Here is a tiny trained network, its code and every weight. The questions are about switching its units off for an input and a class, where a switched-off unit gives its printed mean instead of its output.

import numpy as np


def w(rows, s, z=0):
    codes = np.array(rows[::2]) - 128.0
    scale = np.full(codes.shape[1], s)
    scale[-1] = z or s
    return codes * scale


def f(y):
    return np.maximum(y, 0)


def log_softmax(a):
    a = a - a.max(-1, keepdims=True)
    return a - np.log(np.exp(a).sum(-1, keepdims=True))


def net(x, mask):
    res = np.array(x, float).reshape(1, 5) / 4 @ E
    y = f(res @ A[0][:, :-1].T + A[0][:, -1])
    res = res + np.where(mask, y, B[0][:, -1]) @ B[0][:, :-1]
    return log_softmax(res[-1] @ U[:, :-1].T + U[:, -1])


A, B = {}, {}
E = w([
[50,173,94,104],'x0',
[90,96,126,186],'x1',
[75,90,120,195],'x2',
[110,114,126,150],'x3',
[150,202,95,252],'x4',
],0.011)
A[0] = w([
[102,77,82,164,246],'n0',
[92,115,197,90,8],'n1',
[114,71,145,86,4],'n2',
[139,211,81,207,142],'n3',
[174,157,100,63,84],'n4',
[249,33,118,158,106],'n5',
[42,69,182,70,82],'n6',
],0.011,0.0028)
B[0] = w([
[209,68,100,78,200],'n0',
[110,97,232,151,176],'n1',
[76,167,222,68,185],'n2',
[200,93,154,192,255],'n3',
[110,210,94,133,198],'n4',
[1,144,73,122,221],'n5',
[166,133,128,154,242],'n6',
],0.0077,0.0092)
U = w([
[222,161,57,114,237],'0',
[211,215,251,201,1],'1',
[2,245,16,202,115],'2',
],0.0084,0.0045)

Each question gives the input, the list of numbers given to net, and the class t.
The units are the neurons (one row each of A and B). Each row of codes is followed by its name. A weight is (code - 128) times the scale printed after its matrix; where a second scale follows, it is the last column's (A, B and U).
mask holds one flag per neuron, in row order. A switched-off neuron (its flag False) gives its mean, the last column of its row in B, instead of its output. The means were averaged over made-up inputs and are rounded, as every weight is.
A unit's drop is (log p(t) with every unit on - log p(t) with that unit switched off) / (log p(t) with every unit on - log p(t) with every unit switched off).
The circuit of an input: a set's keep is (log p(t) with only the set's units on - log p(t) with every unit switched off) / (log p(t) with every unit on - log p(t) with every unit switched off). Starting from all 7 units, units are removed one at a time, each time the one whose removal leaves the highest keep (on an exact tie, the one counted first), for as long as the keep stays at least 0.8.
units of the circuit, in order: the units of the circuit, biggest drop first
most important unit: the unit with the biggest drop
k most important neurons: the k neurons with the biggest drops, biggest first
drop of u: that unit's drop, to one decimal
input [-6,-8,-6,1,-5], class 2: 4 most important neurons => [n5, n4, n3, n0]
input [-6,-6,1,3,1], class 2: units of the circuit, in order => [n5, n3]
input [6,3,-4,2,-6], class 1: units of the circuit, in order => [n5, n1]
input [2,8,3,7,-1], class 0: most important unit => n0
input [3,8,-4,6,0], class 0: units of the circuit, in order => [n5, n0]
input [4,-4,8,8,7], class 0: 2 most important neurons => [n0, n3]
input [3,8,3,0,-7], class 1: units of the circuit, in order => [n1, n5]
input [2,6,-3,6,-8], class 1: 2 most important neurons => [n1, n2]
input [3,6,-1,5,-8], class 1: units of the circuit, in order => [n1, n2]
input [5,-2,2,-8,4], class 0: 2 most important neurons => [n5, n3]
input [5,-5,-8,1,0], class 2: units of the circuit, in order => [n4, n3]
input [4,4,8,4,1], class 0: units of the circuit, in order => [n0, n5]
input [-3,-4,3,-1,-2], class 2: 2 most important neurons => [n3, n0]
input [2,-1,-3,1,6], class 1: most important neuron => [n3]
input [-2,-4,-1,-4,-7], class 1: 3 most important neurons => [n1, n2, n0]
input [-1,0,4,-1,8], class 1: 2 most important neurons => [n3, n5]
input [5,3,1,6,2], class 0: 2 most important neurons => [n5, n0]
input [4,-3,-4,5,8], class 1: 2 most important neurons => [n3, n5]
input [0,4,7,-3,6], class 1: 2 most important neurons => [n3, n5]
input [-4,4,2,1,1], class 2: 4 most important neurons => [n5, n3, n6, n1]
input [-6,5,8,-1,-5], class 2: 3 most important neurons => [n5, n3, n2]
input [-8,-6,-3,7,5], class 2: drop of n5 => 0.8
input [-7,-7,6,0,3], class 2: drop of n5 => 0.8
input [-6,-8,5,4,1], class 2: drop of n5 => 0.5
